Here is a tiny trained network, its code and every weight. The questions are about switching its units off for an input and a target symbol, where a switched-off unit gives its printed mean instead of its output.

import numpy as np


def w(rows, s, z=0):
    codes = np.array(rows[::2]) - 128.0
    scale = np.full(codes.shape[1], s)
    scale[-1] = z or s
    return codes * scale


def norm(h):
    return h / np.sqrt((h * h).mean(-1, keepdims=True) + 1e-5)


def f(y):
    return y / 2 * (1 + np.tanh(0.7978845608 * (y + 0.044715 * y**3)))


def softmax(a):
    e = np.exp(a - a.max(-1, keepdims=True))
    return e / e.sum(-1, keepdims=True)


def log_softmax(a):
    a = a - a.max(-1, keepdims=True)
    return a - np.log(np.exp(a).sum(-1, keepdims=True))


def net(x, mask):
    ids = ['ΔΘΛΠΦΨαβγμσ'.index(c) for c in x.split()]
    T = len(ids)
    res = E[ids] + P[:T]
    u = 0
    for l in range(3):
        q, k, v = (norm(res) @ M[l].T for M in (Q, K, V))
        z = softmax(np.where(np.tri(T) > 0, q @ k.T / 2**0.5, -1e9)) @ v
        res = res + np.where(mask[u], z, O[l][:, -1]) @ O[l][:, :-1]
        u += 1
        y = f(norm(res) @ A[l][:, :-1].T + A[l][:, -1])
        res = res + np.where(mask[u : u + 4], y, B[l][:, -1]) @ B[l][:, :-1]
        u += 4
    return log_softmax(norm(res)[-1] @ U[:, :-1].T + U[:, -1])


Q, K, V, O, A, B = {}, {}, {}, {}, {}, {}
E = w([
[72,88,117,153],'Δ',
[37,187,115,164],'Θ',
[184,233,82,41],'Λ',
[157,84,78,193],'Π',
[138,211,81,113],'Φ',
[153,136,133,124],'Ψ',
[106,69,145,165],'α',
[137,67,196,170],'β',
[131,137,254,180],'γ',
[223,60,238,46],'μ',
[91,55,158,159],'σ',
],0.018)
P = w([
[149,142,164,180],'0',
[9,96,147,106],'1',
[172,93,157,145],'2',
[69,139,110,75],'3',
[191,75,135,141],'4',
[50,165,159,117],'5',
[190,79,103,157],'6',
],0.013)
Q[0] = w([
[8,2,93,192],'L0H0',
[34,172,61,167],'L0H0',
],0.013)
K[0] = w([
[20,4,113,224],'L0H0',
[75,206,18,182],'L0H0',
],0.011)
V[0] = w([
[153,107,44,51],'L0H0',
[190,253,129,154],'L0H0',
],0.0054)
O[0] = w([
[67,194,255,55,3],'L0H0',
[198,79,138,104,47],'L0H0',
],0.0062,0.0036)
A[0] = w([
[138,123,107,81,31],'L0N0',
[225,201,219,227,195],'L0N1',
[185,255,139,86,254],'L0N2',
[144,150,128,145,89],'L0N3',
],0.0096,0.0032)
B[0] = w([
[231,201,254,164,115],'L0N0',
[199,99,75,54,254],'L0N1',
[126,74,86,44,155],'L0N2',
[202,99,110,92,123],'L0N3',
],0.0078,0.0088)
Q[1] = w([
[255,187,135,137],'L1H0',
[107,128,130,136],'L1H0',
],0.014)
K[1] = w([
[215,178,254,96],'L1H0',
[132,136,91,143],'L1H0',
],0.0096)
V[1] = w([
[127,229,254,145],'L1H0',
[151,225,195,200],'L1H0',
],0.009)
O[1] = w([
[254,160,166,121,4],'L1H0',
[106,80,162,162,7],'L1H0',
],0.0069,0.0035)
A[1] = w([
[134,184,128,155,4],'L1N0',
[109,239,71,140,49],'L1N1',
[167,176,51,12,241],'L1N2',
[40,207,128,8,97],'L1N3',
],0.013,0.0019)
B[1] = w([
[154,52,156,223,96],'L1N0',
[192,112,247,177,135],'L1N1',
[61,119,129,93,254],'L1N2',
[128,122,215,226,217],'L1N3',
],0.014,0.0046)
Q[2] = w([
[121,95,248,67],'L2H0',
[114,80,116,17],'L2H0',
],0.015)
K[2] = w([
[191,185,237,5],'L2H0',
[153,33,120,69],'L2H0',
],0.014)
V[2] = w([
[156,194,8,94],'L2H0',
[88,74,165,195],'L2H0',
],0.011)
O[2] = w([
[254,166,88,227,1],'L2H0',
[139,115,193,48,181],'L2H0',
],0.0086,0.006)
A[2] = w([
[196,196,215,198,251],'L2N0',
[3,222,118,156,106],'L2N1',
[64,176,174,41,231],'L2N2',
[246,171,213,153,19],'L2N3',
],0.013,0.0022)
B[2] = w([
[73,137,162,32,131],'L2N0',
[138,149,252,94,187],'L2N1',
[163,173,90,194,254],'L2N2',
[69,79,78,57,147],'L2N3',
],0.019,0.0098)
U = w([
[72,148,228,78,155],'Δ',
[166,170,173,197,223],'Θ',
[171,234,103,127,213],'Λ',
[177,139,72,196,159],'Π',
[99,194,75,77,138],'Φ',
[119,153,77,119,126],'Ψ',
[75,83,83,168,113],'α',
[177,38,170,175,3],'β',
[81,116,123,7,104],'γ',
[252,162,158,71,50],'μ',
[69,105,115,152,37],'σ',
],0.014,0.0041)

Each question gives the input, a string of symbols that net reads in full, and the target symbol t.
The units are the heads (2 rows each of Q, K, V and O) and the neurons (one row each of A and B). Each row of codes is followed by its name. A weight is (code - 128) times the scale printed after its matrix; where a second scale follows, it is the last column's (O, A, B and U).
mask holds one flag per unit, layer by layer, with each layer's heads first. A switched-off unit (its flag False) gives its mean, the last column of its rows in O or B, instead of its output. The means were averaged over made-up inputs and are rounded, as every weight is.
A unit's drop is (log p(t) with every unit on - log p(t) with that unit switched off) / (log p(t) with every unit on - log p(t) with every unit switched off).
The circuit of an input: a set's keep is (log p(t) with only the set's units on - log p(t) with every unit switched off) / (log p(t) with every unit on - log p(t) with every unit switched off). Starting from the 12 units with the biggest drops (on a tie, the unit counted first), units are removed one at a time, each time the one whose removal leaves the highest keep (on an exact tie, the one counted first), for as long as the keep stays at least 0.8.
units of the circuit, in order: the units of the circuit, biggest drop first
most important unit: the unit with the biggest drop
k most important neurons: the k neurons with the biggest drops, biggest first
k most important neurons of layer l: the k neurons of layer l with the biggest drops, biggest first
input γ γ μ Δ α Θ Θ, target Θ: most important unit => L2H0
input γ γ α, target α: 3 most important neurons => [L2N1; L0N1; L1N3]
input α β γ β, target Θ: units of the circuit, in order => [L2N2; L2N3]
input γ Ψ μ μ, target Θ: units of the circuit, in order => [L2N2; L0N1; L1N3; L2N1]
input γ β μ α μ γ μ, target γ: 2 most important neurons => [L2N2; L2N3]
input γ γ σ Θ μ β Δ, target Δ: units of the circuit, in order => [L0H0; L2N1; L0N1]
input μ γ Λ σ γ Θ, target Δ: units of the circuit, in order => [L2N0; L1N1]
input μ γ γ β γ γ γ, target γ: units of the circuit, in order => [L1H0; L2N3]
input α μ μ Π, target Δ: 2 most important neurons => [L2N1; L1N3]
input γ γ Φ μ μ γ, target Λ: units of the circuit, in order => [L1H0; L2N2; L1N3]
input Λ α σ γ μ γ μ, target γ: units of the circuit, in order => [L1H0; L2N3; L2N2]
input γ μ γ γ μ Λ, target Δ: 3 most important neurons => [L1N3; L2N1; L0N1]
input γ β α γ γ, target γ: 2 most important neurons of layer 2 => [L2N2; L2N3]
input α μ Δ Ψ Θ, target Θ: units of the circuit, in order => [L1N1]
input γ β γ γ Π γ, target Π: 4 most important neurons => [L0N1; L1N3; L1N2; L2N1]
input α γ γ Λ, target Δ: 2 most important neurons => [L1N3; L0N1]
input γ α Θ γ, target Θ: 2 most important neurons => [L2N2; L1N2]
input Ψ Δ γ μ μ α γ, target μ: 2 most important neurons => [L0N1; L2N2]
input γ μ Θ Φ γ, target μ: 2 most important neurons of layer 1 => [L1N3; L1N2]
input γ Θ α β γ β, target Θ: most important unit => L0N2
input γ γ γ Θ, target Δ: 2 most important neurons of layer 1 => [L1N3; L1N1]
input α β γ γ, target Θ: 2 most important neurons => [L2N2; L0N2]
